Below is a small trained network, with its code and all its weights. Each question gives an input and a class and asks what happens when units are switched off, that is, made to give their printed mean instead of their output.

import numpy as np


def w(rows, s, z=0):
    codes = np.array(rows[::2]) - 128.0
    scale = np.full(codes.shape[1], s)
    scale[-1] = z or s
    return codes * scale


def f(y):
    return np.maximum(y, 0)


def log_softmax(a):
    a = a - a.max(-1, keepdims=True)
    return a - np.log(np.exp(a).sum(-1, keepdims=True))


def net(x, mask):
    res = np.array(x, float).reshape(1, 4) / 4 @ E
    y = f(res @ A[0][:, :-1].T + A[0][:, -1])
    res = res + np.where(mask, y, B[0][:, -1]) @ B[0][:, :-1]
    return log_softmax(res[-1] @ U[:, :-1].T + U[:, -1])


A, B = {}, {}
E = w([
[2,133,79,78],'x0',
[162,7,29,175],'x1',
[164,3,198,30],'x2',
[47,97,188,239],'x3',
],0.0083)
A[0] = w([
[85,88,53,118,148],'neuron 1',
[150,176,81,185,108],'neuron 2',
[97,95,123,40,140],'neuron 3',
[164,93,196,129,112],'neuron 4',
[105,210,100,142,91],'neuron 5',
[187,64,168,127,112],'neuron 6',
[110,103,143,179,94],'neuron 7',
[250,152,118,131,160],'neuron 8',
[36,111,188,206,114],'neuron 9',
[134,96,140,96,143],'neuron 10',
[104,205,229,90,56],'neuron 11',
[117,127,180,161,110],'neuron 12',
[210,199,100,186,112],'neuron 13',
[133,93,87,140,77],'neuron 14',
[116,146,84,49,107],'neuron 15',
[189,69,86,183,145],'neuron 16',
[164,149,106,89,90],'neuron 17',
[115,174,167,78,90],'neuron 18',
[108,176,57,39,105],'neuron 19',
[159,162,201,113,157],'neuron 20',
[147,100,179,42,128],'neuron 21',
[163,108,121,161,102],'neuron 22',
[171,150,88,92,84],'neuron 23',
[153,47,93,132,121],'neuron 24',
[151,144,119,175,254],'neuron 25',
[75,98,134,137,132],'neuron 26',
[128,62,193,93,64],'neuron 27',
[136,98,100,136,89],'neuron 28',
[118,155,149,113,111],'neuron 29',
],0.014,0.0068)
B[0] = w([
[178,247,168,72,222],'neuron 1',
[56,82,36,168,215],'neuron 2',
[101,145,108,95,218],'neuron 3',
[70,107,87,97,198],'neuron 4',
[67,106,104,151,232],'neuron 5',
[47,118,106,131,229],'neuron 6',
[170,54,163,192,171],'neuron 7',
[120,78,234,75,245],'neuron 8',
[171,87,183,141,255],'neuron 9',
[56,123,118,152,187],'neuron 10',
[189,174,97,233,225],'neuron 11',
[180,95,206,136,175],'neuron 12',
[40,108,71,85,226],'neuron 13',
[164,165,90,235,170],'neuron 14',
[176,71,224,124,207],'neuron 15',
[211,241,127,87,254],'neuron 16',
[181,64,87,235,172],'neuron 17',
[174,196,92,175,186],'neuron 18',
[130,66,207,110,240],'neuron 19',
[189,204,146,65,195],'neuron 20',
[43,145,70,162,225],'neuron 21',
[174,173,168,83,172],'neuron 22',
[192,23,168,254,182],'neuron 23',
[155,185,107,121,237],'neuron 24',
[76,117,158,20,231],'neuron 25',
[149,111,232,127,183],'neuron 26',
[78,129,43,224,206],'neuron 27',
[162,131,101,155,162],'neuron 28',
[169,146,114,123,160],'neuron 29',
],0.007,0.0097)
U = w([
[195,208,133,147,67],'0',
[173,5,200,156,91],'1',
[52,103,89,146,54],'2',
[120,135,204,89,254],'3',
],0.015,0.0081)

Each question gives the input, the list of numbers given to net, and the class t.
The units are the neurons (one row each of A and B). Each row of codes is followed by its name. A weight is (code - 128) times the scale printed after its matrix; where a second scale follows, it is the last column's (A, B and U).
mask holds one flag per neuron, in row order. A switched-off neuron (its flag False) gives its mean, the last column of its row in B, instead of its output. The means were averaged over made-up inputs and are rounded, as every weight is.
A unit's drop is (log p(t) with every unit on - log p(t) with that unit switched off) / (log p(t) with every unit on - log p(t) with every unit switched off).
The circuit of an input: a set's keep is (log p(t) with only the set's units on - log p(t) with every unit switched off) / (log p(t) with every unit on - log p(t) with every unit switched off). Starting from the 12 units with the biggest drops (on a tie, the unit counted first), units are removed one at a time, each time the one whose removal leaves the highest keep (on an exact tie, the one counted first), for as long as the keep stays at least 0.8.
circuit, biggest first: the units of the circuit, biggest drop first
unit that matters most: the unit with the biggest drop
top k neurons: the k neurons with the biggest drops, biggest first
drop of u: that unit's drop, to one decimal
input [7,-7,-5,0], class 0: circuit, biggest first	neuron 11
input [5,6,4,-5], class 0: circuit, biggest first	neuron 1; neuron 24
input [-8,-5,8,3], class 2: circuit, biggest first	neuron 27; neuron 21
input [5,7,1,7], class 0: circuit, biggest first	neuron 1; neuron 16
input [5,-4,-8,-8], class 1: circuit, biggest first	neuron 19; neuron 15; neuron 23
input [-3,-6,-8,-5], class 2: top 2 neurons	neuron 13; neuron 2
input [-8,2,-2,-5], class 3: top 2 neurons	neuron 8; neuron 16
input [7,1,7,-8], class 1: top 4 neurons	neuron 15; neuron 19; neuron 23; neuron 17
input [-8,8,-3,8], class 0: top 2 neurons	neuron 16; neuron 24
input [-7,-3,-2,-6], class 3: top 2 neurons	neuron 20; neuron 13
input [7,-5,6,7], class 1: top 3 neurons	neuron 9; neuron 16; neuron 26
input [6,5,-2,6], class 1: top 4 neurons	neuron 9; neuron 7; neuron 26; neuron 20
input [2,-8,3,-7], class 0: top 2 neurons	neuron 11; neuron 18
input [-5,5,-6,-4], class 2: circuit, biggest first	neuron 13
input [-4,3,7,6], class 2: top 3 neurons	neuron 27; neuron 6; neuron 4
input [-8,7,-2,6], class 3: top 2 neurons	neuron 16; neuron 25
input [-8,-6,-3,0], class 3: top 2 neurons	neuron 8; neuron 13
input [-4,1,4,3], class 2: drop of neuron 6	0.3
input [-7,4,-6,-4], class 3: drop of neuron 1	-0.1
input [-2,-7,8,-3], class 2: unit that matters most	neuron 21
input [-4,8,-1,5], class 0: drop of neuron 16	0.4
